Below is a small trained network, with its code and all its weights. Each question gives an input and a class and asks what happens when units are switched off, that is, made to give their printed mean instead of their output.

import numpy as np


def w(rows, s, z=0):
    codes = np.array(rows[::2]) - 128.0
    scale = np.full(codes.shape[1], s)
    scale[-1] = z or s
    return codes * scale


def norm(h):
    return h / np.sqrt((h * h).mean(-1, keepdims=True) + 1e-5)


def f(y):
    return np.maximum(y, 0)


def log_softmax(a):
    a = a - a.max(-1, keepdims=True)
    return a - np.log(np.exp(a).sum(-1, keepdims=True))


def net(x, mask):
    res = np.array(x, float).reshape(1, 3) / 4 @ E
    u = 0
    for l in range(2):
        y = f(norm(res) @ A[l][:, :-1].T + A[l][:, -1])
        res = res + np.where(mask[u : u + 9], y, B[l][:, -1]) @ B[l][:, :-1]
        u += 9
    return log_softmax(norm(res)[-1] @ U[:, :-1].T + U[:, -1])


A, B = {}, {}
E = w([
[174,143,178,144,122,159,221,67,135,56],'x0',
[186,149,254,139,122,12,133,137,211,183],'x1',
[179,154,137,35,130,45,221,55,245,232],'x2',
],0.0078)
A[0] = w([
[80,153,94,168,134,113,163,82,139,139,129],'L0N0',
[154,122,111,123,92,129,162,90,116,84,56],'L0N1',
[206,144,159,120,169,2,90,154,208,167,134],'L0N2',
[171,146,127,132,188,180,155,105,148,169,68],'L0N3',
[11,98,2,44,135,146,140,160,74,123,35],'L0N4',
[136,89,182,180,116,109,138,110,84,27,44],'L0N5',
[132,156,129,147,98,128,221,88,223,142,99],'L0N6',
[162,52,122,57,114,103,173,112,243,150,121],'L0N7',
[182,167,129,104,141,57,168,102,198,197,1],'L0N8',
],0.0086,0.0043)
B[0] = w([
[98,145,163,110,96,127,123,139,149,110,150],'L0N0',
[139,177,152,112,165,122,114,123,186,110,152],'L0N1',
[131,79,154,141,62,146,140,118,153,134,255],'L0N2',
[133,115,114,80,108,127,115,172,179,75,152],'L0N3',
[73,141,128,145,119,169,126,117,164,164,225],'L0N4',
[163,137,98,134,129,99,124,174,108,151,184],'L0N5',
[145,78,181,108,178,115,116,111,119,113,220],'L0N6',
[130,119,123,102,157,82,114,171,52,144,235],'L0N7',
[152,80,86,34,58,91,165,71,7,194,230],'L0N8',
],0.013,0.01)
A[1] = w([
[193,180,85,154,201,103,127,159,56,141,19],'L1N0',
[55,215,79,118,100,198,123,141,153,165,84],'L1N1',
[208,165,76,60,110,69,183,2,104,132,134],'L1N2',
[120,125,151,113,214,145,163,47,219,55,5],'L1N3',
[111,81,181,194,72,154,68,134,216,151,73],'L1N4',
[252,131,151,121,146,54,141,115,112,177,49],'L1N5',
[68,155,66,154,122,169,163,101,149,139,54],'L1N6',
[4,129,25,167,135,184,92,124,142,175,114],'L1N7',
[39,128,28,166,166,207,96,107,189,183,64],'L1N8',
],0.0076,0.0035)
B[1] = w([
[188,206,155,197,191,145,139,112,116,100,151],'L1N0',
[46,131,66,158,99,132,117,93,132,164,210],'L1N1',
[183,41,95,84,147,60,48,103,87,192,226],'L1N2',
[160,173,149,119,218,96,61,128,229,62,145],'L1N3',
[98,190,140,176,72,183,211,122,217,118,173],'L1N4',
[12,115,67,84,115,160,116,118,140,149,213],'L1N5',
[96,110,105,64,86,135,131,149,112,33,178],'L1N6',
[119,142,94,62,175,141,224,56,136,129,254],'L1N7',
[2,220,66,114,124,188,155,25,100,122,234],'L1N8',
],0.0089,0.0091)
U = w([
[214,223,135,245,167,151,133,201,88,71,92],'0',
[191,159,148,86,237,105,71,110,211,68,4],'1',
[140,111,196,229,7,136,144,182,209,169,88],'2',
[29,203,55,131,144,199,156,66,124,121,216],'3',
[159,14,141,60,102,55,115,88,80,228,219],'4',
],0.013,0.0027)

Each question gives the input, the list of numbers given to net, and the class t.
The units are the neurons (one row each of A and B). Each row of codes is followed by its name. A weight is (code - 128) times the scale printed after its matrix; where a second scale follows, it is the last column's (A, B and U).
mask holds one flag per neuron, layer by layer. A switched-off neuron (its flag False) gives its mean, the last column of its row in B, instead of its output. The means were averaged over made-up inputs and are rounded, as every weight is.
A unit's drop is (log p(t) with every unit on - log p(t) with that unit switched off) / (log p(t) with every unit on - log p(t) with every unit switched off).
The circuit of an input: a set's keep is (log p(t) with only the set's units on - log p(t) with every unit switched off) / (log p(t) with every unit on - log p(t) with every unit switched off). Starting from the 12 units with the biggest drops (on a tie, the unit counted first), units are removed one at a time, each time the one whose removal leaves the highest keep (on an exact tie, the one counted first), for as long as the keep stays at least 0.8.
circuit, biggest first: the units of the circuit, biggest drop first
unit that matters most: the unit with the biggest drop
top k neurons: the k neurons with the biggest drops, biggest first
k most important neurons of layer l: the k neurons of layer l with the biggest drops, biggest first
drop of u: that unit's drop, to one decimal
input [1,-1,-2], class 3: circuit, biggest first -> [L0N8]
input [8,6,-6], class 0: top 2 neurons -> [L0N8, L0N2]
input [-4,5,-6], class 2: top 2 neurons -> [L0N8, L0N7]
input [-7,6,-8], class 2: 3 most important neurons of layer 0 -> [L0N8, L0N7, L0N4]
input [8,-7,6], class 1: top 2 neurons -> [L0N8, L1N3]
input [8,-3,-2], class 0: 3 most important neurons of layer 0 -> [L0N8, L0N5, L0N6]
input [7,8,-6], class 2: top 2 neurons -> [L0N8, L0N7]
input [-2,1,-6], class 3: 2 most important neurons of layer 0 -> [L0N7, L0N6]
input [-8,2,0], class 2: 3 most important neurons of layer 0 -> [L0N2, L0N8, L0N4]
input [-3,5,-7], class 0: top 3 neurons -> [L0N2, L0N8, L0N4]
input [6,2,-2], class 1: top 2 neurons -> [L0N8, L0N2]
input [7,-3,3], class 1: 2 most important neurons of layer 0 -> [L0N8, L0N1]
input [-7,-5,6], class 3: 2 most important neurons of layer 0 -> [L0N4, L0N6]
input [6,7,-8], class 0: unit that matters most -> L0N2
input [-5,3,-3], class 2: 2 most important neurons of layer 0 -> [L0N8, L0N4]
input [8,5,-4], class 0: top 2 neurons -> [L0N8, L0N2]
input [5,3,-4], class 0: 2 most important neurons of layer 0 -> [L0N8, L0N2]
input [6,1,-4], class 0: drop of L0N8 -> 0.3
input [-4,-2,1], class 3: drop of L0N0 -> 0.0
input [4,8,-8], class 0: drop of L0N5 -> 0.2
